[[-49.5 -53.1  72.3  14.8]
 [  3.2 -36.6  -1.7  -7.4]
 [  6.2 -16.3  11.0 -23.7]
 [ 15.0  63.3 -31.6  14.1]]
->
[[-53.1  72.3]
 [-36.6  -1.7]]

[[-28.2  64.2  11.5]
 [-23.5  42.1   4.1]]
->
[[64.2 11.5]
 [42.1  4.1]]

[[-55.8 -32.5 -24.6]
 [ 45.2  33.3  15.7]
 [ 21.6  69.3 -13.3]
 [ 31.2  15.8  74.3]
 [-40.5  30.3  26.5]]
->
[[-32.5 -24.6]
 [ 33.3  15.7]]

[[-17.2 -37.2 -44.2 -12.0]
 [-25.2 -51.2 -62.6 -16.5]
 [-23.2 -46.3 -55.3 -13.7]
 [-20.5 -41.5 -49.2 -12.3]]
->
[[-37.2 -44.2]
 [-51.2 -62.6]]

[[ -9.6  -2.2 -65.2 -25.7   3.3]
 [ 73.1 -49.9  50.3  47.2 -79.1]
 [ 47.0  -0.7 -77.5  74.5 -50.1]]
->
[[ -2.2 -65.2]
 [-49.9  50.3]]

[[ -4.7  67.1  19.8 -13.1]
 [ 82.1  73.7 -18.0 -47.9]]
->
[[ 67.1  19.8]
 [ 73.7 -18.0]]

[[ 21.6 -35.4 -31.0 -15.2]
 [-37.8 -69.8   2.2  -1.1]]
->
[[-35.4 -31.0]
 [-69.8   2.2]]
---
[[ -7.1  10.9  -4.6  -8.8  -6.8]
 [ 52.6 -69.2  26.5  70.6  43.2]
 [-14.6  13.4   1.1  -4.6 -16.3]
 [ 20.6 -22.2   4.3  19.9  18.2]
 [  1.5   1.5   0.1  -0.6   2.4]]
->
[[ 52.6 -69.2  26.5]
 [-14.6  13.4   1.1]]

[[ 29.8  25.5  -2.7  -2.5]
 [-18.3 -34.4  -9.8 -12.7]
 [-69.6 -53.2  71.0  70.4]]
->
[[-18.3 -34.4  -9.8]
 [-69.6 -53.2  71.0]]

[[ 13.8  20.5 -80.3 -28.9]
 [  2.0 -29.0  21.7  31.3]
 [ -9.4  29.0  40.0 -12.1]
 [ -5.1 -13.7  85.4  21.9]
 [ -5.8 -60.4 -26.2  55.5]]
->
[[  2.0 -29.0  21.7]
 [ -9.4  29.0  40.0]]

[[ 49.8 -64.0  19.5  21.4 -60.3]
 [ -2.4 -53.1 -53.9  61.4  56.9]
 [  2.1 -23.5  75.5 -18.8 -35.3]
 [  5.5 -25.8   0.4  35.0  59.6]]
->
[[ -2.4 -53.1 -53.9]
 [  2.1 -23.5  75.5]]

[[ -5.9 -37.4  45.7  83.7]
 [-40.1   4.4 -17.6 -56.9]
 [ 10.5  -1.1   3.5  23.1]
 [  4.7  17.8   8.8  -0.8]]
->
[[-40.1   4.4 -17.6]
 [ 10.5  -1.1   3.5]]

[[ 19.1  15.7 -12.4  27.0]
 [-14.5 -21.2 -28.5 -33.2]
 [ 25.4  47.4  11.6  74.0]
 [ -6.6  -9.7  14.7 -32.7]
 [ -2.5   7.6 -10.1 -14.1]]
->
[[-14.5 -21.2 -28.5]
 [ 25.4  47.4  11.6]]
